Here is a tiny trained network, its code and every weight. The questions are about switching its units off for an input and a class, where a switched-off unit gives its printed mean instead of its output.

import numpy as np


def w(rows, s, z=0):
    codes = np.array(rows[::2]) - 128.0
    scale = np.full(codes.shape[1], s)
    scale[-1] = z or s
    return codes * scale


def norm(h):
    return h / np.sqrt((h * h).mean(-1, keepdims=True) + 1e-5)


def f(y):
    return np.maximum(y, 0)


def log_softmax(a):
    a = a - a.max(-1, keepdims=True)
    return a - np.log(np.exp(a).sum(-1, keepdims=True))


def net(x, mask):
    res = np.array(x, float).reshape(1, 2) / 4 @ E
    u = 0
    for l in range(4):
        y = f(norm(res) @ A[l][:, :-1].T + A[l][:, -1])
        res = res + np.where(mask[u : u + 5], y, B[l][:, -1]) @ B[l][:, :-1]
        u += 5
    return log_softmax(norm(res)[-1] @ U[:, :-1].T + U[:, -1])


A, B = {}, {}
E = w([
[59,1,118,86,82,212],'x0',
[121,231,93,89,116,248],'x1',
],0.0097)
A[0] = w([
[95,80,176,75,103,147,87],'L0N0',
[17,101,149,128,136,106,16],'L0N1',
[114,110,235,112,113,151,195],'L0N2',
[104,75,121,126,141,117,97],'L0N3',
[60,134,169,1,86,129,4],'L0N4',
],0.0093,0.0014)
B[0] = w([
[170,187,85,225,4,157,254],'L0N0',
[99,161,62,156,78,7,210],'L0N1',
[193,105,94,119,119,36,197],'L0N2',
[68,141,98,92,77,195,213],'L0N3',
[180,122,1,68,145,110,233],'L0N4',
],0.01,0.0045)
A[1] = w([
[133,147,117,122,226,156,106],'L1N0',
[94,150,191,140,107,44,82],'L1N1',
[101,2,63,119,134,80,91],'L1N2',
[115,140,206,84,60,63,1],'L1N3',
[98,192,43,133,124,148,134],'L1N4',
],0.0086,0.0028)
B[1] = w([
[65,78,150,65,15,104,158],'L1N0',
[118,226,148,190,199,26,184],'L1N1',
[78,110,75,26,2,142,218],'L1N2',
[79,246,226,116,66,83,147],'L1N3',
[124,61,71,91,156,202,254],'L1N4',
],0.0083,0.0069)
A[2] = w([
[185,87,132,132,6,107,214],'L2N0',
[39,220,151,90,130,219,133],'L2N1',
[151,83,209,48,155,207,143],'L2N2',
[129,237,87,67,213,216,154],'L2N3',
[30,221,69,91,255,167,254],'L2N4',
],0.0075,0.0025)
B[2] = w([
[28,228,113,121,181,85,239],'L2N0',
[172,168,223,88,142,180,204],'L2N1',
[113,130,134,146,128,2,157],'L2N2',
[170,26,157,127,136,203,253],'L2N3',
[96,77,145,198,103,101,238],'L2N4',
],0.0085,0.0067)
A[3] = w([
[110,254,138,105,164,169,199],'L3N0',
[72,93,128,154,195,160,43],'L3N1',
[73,209,209,206,87,64,168],'L3N2',
[173,21,33,134,61,231,253],'L3N3',
[218,206,106,68,177,244,171],'L3N4',
],0.0066,0.0042)
B[3] = w([
[185,45,194,97,101,148,147],'L3N0',
[44,110,69,88,75,159,128],'L3N1',
[116,159,83,118,222,172,180],'L3N2',
[243,98,228,196,197,147,253],'L3N3',
[156,110,245,108,110,189,178],'L3N4',
],0.012)
U = w([
[103,133,188,72,156,124,12],'0',
[172,101,91,154,106,158,72],'1',
[189,68,234,190,175,174,213],'2',
[80,123,156,118,150,132,2],'3',
[146,180,134,219,243,76,219],'4',
[7,162,72,105,125,34,148],'5',
[121,78,46,199,41,90,115],'6',
],0.016,0.0049)

Each question gives the input, the list of numbers given to net, and the class t.
The units are the neurons (one row each of A and B). Each row of codes is followed by its name. A weight is (code - 128) times the scale printed after its matrix; where a second scale follows, it is the last column's (A, B and U).
mask holds one flag per neuron, layer by layer. A switched-off neuron (its flag False) gives its mean, the last column of its row in B, instead of its output. The means were averaged over made-up inputs and are rounded, as every weight is.
A unit's drop is (log p(t) with every unit on - log p(t) with that unit switched off) / (log p(t) with every unit on - log p(t) with every unit switched off).
The circuit of an input: a set's keep is (log p(t) with only the set's units on - log p(t) with every unit switched off) / (log p(t) with every unit on - log p(t) with every unit switched off). Starting from the 12 units with the biggest drops (on a tie, the unit counted first), units are removed one at a time, each time the one whose removal leaves the highest keep (on an exact tie, the one counted first), for as long as the keep stays at least 0.8.
units of the circuit, in order: the units of the circuit, biggest drop first
most important unit: the unit with the biggest drop
top k neurons: the k neurons with the biggest drops, biggest first
top k neurons in layer l: the k neurons of layer l with the biggest drops, biggest first
drop of u: that unit's drop, to one decimal
input [-5,0], class 4: most important unit : L0N4
input [6,-7], class 5: units of the circuit, in order : (L2N0 L2N3 L1N4 L3N3)
input [-5,1], class 4: units of the circuit, in order : (L3N3 L1N2)
input [-2,-7], class 5: top 2 neurons : (L3N3 L1N2)
input [-8,2], class 2: top 3 neurons : (L0N1 L0N2 L3N0)
input [-1,0], class 4: top 2 neurons in layer 0 : (L0N0 L0N3)
input [-4,-8], class 4: top 3 neurons : (L0N4 L1N1 L3N2)
input [-2,-4], class 4: top 2 neurons : (L0N4 L1N1)
input [5,1], class 1: top 2 neurons : (L3N3 L2N4)
input [1,-2], class 5: top 2 neurons : (L3N3 L2N0)
input [6,-6], class 6: top 2 neurons in layer 0 : (L0N0 L0N3)
input [-3,-6], class 4: top 3 neurons : (L0N4 L1N1 L3N2)
input [0,-1], class 5: top 2 neurons : (L3N3 L0N4)
input [5,-7], class 5: most important unit : L2N0
input [5,-6], class 5: top 2 neurons in layer 0 : (L0N1 L0N4)
input [0,0], class 0: drop of L0N0 : 0.5
input [4,1], class 1: drop of L3N3 : 0.2
input [8,2], class 1: drop of L2N3 : 0.2
